Each row is followed by one of two labels, saying whether the row has a hidden trait. Each part has a new trait and two new labels.
In the rows, 128 means zero.
[130 126 120  95 136  65 119 141 121 134 161 201 106 117  97 121 135  71
  80 135 125 138 134 125 141 152 128 162 116 110 109 189 145 141 119  15
 120 168 117 132 124 120]
Z472
[127 134 120 108 134  73 122 140 123 134 158 171 125 141 223 147 112 192
 189 116 137  75  92 135 111 117 132 137 124 122 131  81 110 120 134 152
 130 103 146 117 144 141]
Z472
[150 106 149 168 117 235 146  91 139 125 152 113 143 130 102 117 141  83
  76 134 126 146 144 122 147 160 120 121 134 139 145  85 119 127 129 154
 129 106 133 130 112  97]
z231
[ 97 126 113  77 139  67 123 120 138 115 130 246  99 101  64 141 134 145
  94 135 127 136 124 136 115  78 149 165 115 100 117 216 138 119 118 132
 125 151 127 118 159 172]
Z472
[117 127 118  98 133 123 135  91 156 109  69  74 173 166 255 158 118 172
 134 127 129 129 135 125 157 192 100 109 135 133 145  83 113 117 127 144
 130 114 140 117 145 144]
z231
[110 140 118 110 132  72 119 144 124 129 142 173 100 106  74 122 131 116
  98 134 125 129 113 135  97  63 153 161 114 104 105 188 143 132 126 112
 127 139 130 122 145 165]
Z472
[140 123 132 137 126 146 125 148 113 142 164 170 108 119  71 111 139  90
 115 130 125 146 147 123 140 146 122 120 134 135 137 141 139 140 121  50
 123 174  95 148 100  91]
z231
[124 155 110 105 131  97 120 161 110 145 166 131 123 120  84 105 136  70
 118 129 126 136 136 126 116  83 158 164 114 112 106 206 149 148 124  58
 127 127 117 131 124 128]
Z472
[118 147 114 116 130 104 122 151 119 131 112  37 171 161 217 145 113 191
 234 116 134 115 124 129 118 110 128 117 138 145 143  84 119 125 133 182
 133  87 145 125 135 142]
Z472
[113 130 122 110 132  96 126 114 142 113  72  53 162 155 252 153 110 206
 173 125 129 126 124 129 137 169 103  97 138 136 137 105 117 117 131 176
 129 119 134 120 147 151]
z231
[106 122 113  84 135 116 136  82 157 102  62  94 171 163 255 164 120 190
 138 128 129 131 142 125 161 193  99 106 136 131 149  97 115 113 124 157
 128 119 141 114 151 148]
z231
[150 114 134 132 127 141 130 130 117 139 180 196 109 122  83 120 138  80
  98 131 127 142 147 123 149 153 121 121 132 135 140 109 131 136 122  43
 122 173 101 145  94  85]
z231
[135 127 122  96 136  61 118 143 122 133 169 195  94 116 106 123 134  80
  66 134 125 137 134 126 145 157 123 141 118 111 106 192 149 140 118  16
 121 175 112 131 126 121]
Z472
[110 141 106  98 131 114 126 133 123 127 115 101 164 157 233 150 116 221
 213 115 136 106 120 129 129 116 132 128 135 139 152  73 116 121 127 142
 132  94 141 122 138 144]
Z472
[104 128 110 106 134  89 125 116 141 108  64  85 166 153 235 163 111 241
 189 125 130 131 130 130 136 153 104  98 142 135 145 116 120 113 128 186
 130 126 130 123 148 149]
Z472
[148  93 160 176 120 167 133 120 134 120 116 160 103 102  19 117 134 113
  99 135 123 156 144 126 140 155 108 108 138 135 133 118 124 123 129 139
 125 174 100 142 108  97]
z231
[102 139 111 103 132  96 124 135 130 119  81  61 172 156 222 154 114 246
 210 119 133 125 130 129 127 129 118 109 143 141 148 106 122 118 128 202
 132 111 129 125 141 156]
Z472
[107 138 125 111 131  97 122 131 138 114  71  57 163 159 218 156 107 225
 181 123 130 129 127 130 130 145 112  88 141 139 143 114 119 120 130 186
 130 119 132 122 144 155]
Z472
[116 134 112  94 135  89 126 133 123 133 157 154 136 151 228 149 114 200
 196 116 137  82 100 133 119 122 134 135 126 138 140  76 112 118 131 155
 130 101 153 118 140 138]
Z472
[125 121 131 125 130  85 119 151 117 129 143 180 109 104  46 121 135 124
 106 134 122 160 149 125 140 147 113 113 135 125 124 208 148 135 118  60
 120 198  81 143 114 125]
Z472

[121 114 181 181 135 195 134 119 111 174 128 130  96 127 122 153 136]
E
[122 108 153 175 133 180 121 135 101 137 138 144 117 142 139 141 132]
E
[110 102 124 128 126 185 109 115 116 123 163 163 147 140 117 141 135]
X
[128 107 166 164 130 192 144 154 108 147 140 130  91 132 126 155 131]
X
[121 106 154 154 128 188 123 125 104 146 142 151 119 141 120 148 132]
X
[125 107 156 156 132 226 133 168  94 173 137 130  95 125 151 143 122]
E
[130 106 142 162 129 180 136 142  98 147 154 135 109 127 126 144 131]
X
[124 102 155 150 134 192 128 155  94 151 135 133 100 134 147 151 126]
E
[123 108 193 169 130 204 140 149  98 174 133 136  76 136 124 165 128]
E
[137  95 158 179 127 204 154 151  95 137 136 125  89 143 121 153 136]
X
[124 119 190 158 131 211 147 149 106 176 128 131  72 144 123 167 128]
X
[113 110 139 132 130 208 114 138  92 138 151 161 107 143 141 143 127]
E
[122 110 163 167 132 216 143 148  99 167 119 129  92 135 138 141 128]
X
[131 102 166 178 126 215 156 145 109 160 134 119  98 143 112 156 134]
X
[126 108 170 180 128 220 143 145  99 164 134 125  85 134 119 155 133]
X
[113 114 162 151 136 208 116 145  97 151 137 154 111 138 142 165 130]
E
[146  86 132 191 122 202 151 150 110 132 150 108 108 169 114 144 139]
X
[ 95 123 156 119 134 249 119 104  92 122 128 165 136 166 148 126 129]
X
[122  94 109 154 129 154  91 142 111 132 171 150 142 121 137 141 130]
E
[115 122 180 172 137 227 149 136  93 150 113 137 101 146 142 134 134]
X
[ 88 122 144 111 133 211  82  80 113 107 156 195 187 160 126 140 135]
E
[120 100 157 153 133 205 139 148 106 152 132 137 104 139 144 143 127]
X
[124 109 164 167 129 253 155 134  97 136 123 133  90 160 121 142 134]
X
[121 108 140 163 129 214 127 117 107 126 144 145 130 150 116 143 139]
X
[127  96 154 171 133 174 102 143  99 136 150 141 116 138 128 154 135]
E
[137 108 188 188 135 205 160 165  95 172 113 125  52 134 137 157 128]
E
[118 117 135 141 131 221 132 133 103 136 133 143 129 146 139 131 130]
X
[112 116 147 146 133 212 122 127 104 144 137 153 123 145 133 141 133]
X
[134 105 167 180 130 202 164 164  94 168 126 114  69 138 130 143 128]
X
[126  91 140 140 129 179 120 168  96 141 155 146 118 139 143 149 126]
E
[131 113 177 182 130 213 171 142  98 163 119 119  75 151 117 150 134]
X
[103 134 196 165 143 255 159 103  72 127  88 147 105 178 150 138 133]
X
[133  95 144 165 125 207 150 152 104 155 145 122  96 137 117 146 131]
X
[122 113 163 156 132 187 147 155  90 173 137 133  90 134 137 151 125]
E
[120 101 143 156 130 200 125 118 101 110 136 146 139 155 122 137 139]
X
[125 114 173 170 130 243 165 140  89 150 120 126  99 156 124 153 131]
X
[144  82 123 164 120 156 131 169 121 175 173 119 100 103 118 148 126]
X
[119 109 116 145 129 192 124 136 106 136 151 142 116 136 129 150 130]
X
[116 109 145 139 130 255 128 133  96 119 136 158 137 155 139 140 132]
X
[122 126 150 185 134 177 118 114 114 163 138 133 119 117 130 135 134]
E
[134 113 182 178 129 210 164 151  97 183 125 119  79 138 116 167 130]
X
[128 105 140 162 130 224 125 153 102 148 147 128 103 123 141 132 128]
X
[105 130 177 159 137 239 122 108  97 150 125 158 115 152 130 143 132]
E
[132 109 168 157 132 224 136 126 100 145 133 138 105 141 127 155 134]
X
[117 113 160 154 130 206 144 130  97 136 131 139 113 150 130 138 132]
X
[113 107 142 155 129 220 137 138 102 132 136 135 129 143 139 127 132]
X
[117 110 164 157 133 197 125 129 100 136 133 139 119 147 134 143 132]
X
[140 114 215 201 136 220 190 189  86 198 106 100  18 136 142 165 122]
E
[119 113 176 173 132 210 150 147 104 148 130 133 106 129 137 139 128]
X
[136 101 165 201 132 216 172 169  86 163 118 105  72 134 151 145 124]
X
[118 112 148 153 132 197 129 143 100 145 133 139 133 137 140 138 128]
E
[120 109 146 150 128 205 121 134 103 153 149 155 125 138 122 153 129]
X
[128 110 164 171 133 223 161 157  96 145 119 114  89 136 149 133 130]
X
[133  99 146 156 128 204 138 160  97 162 145 130 106 136 136 151 128]
E
[131  97 167 196 130 208 141 144  91 146 134 131  98 144 122 150 134]
X
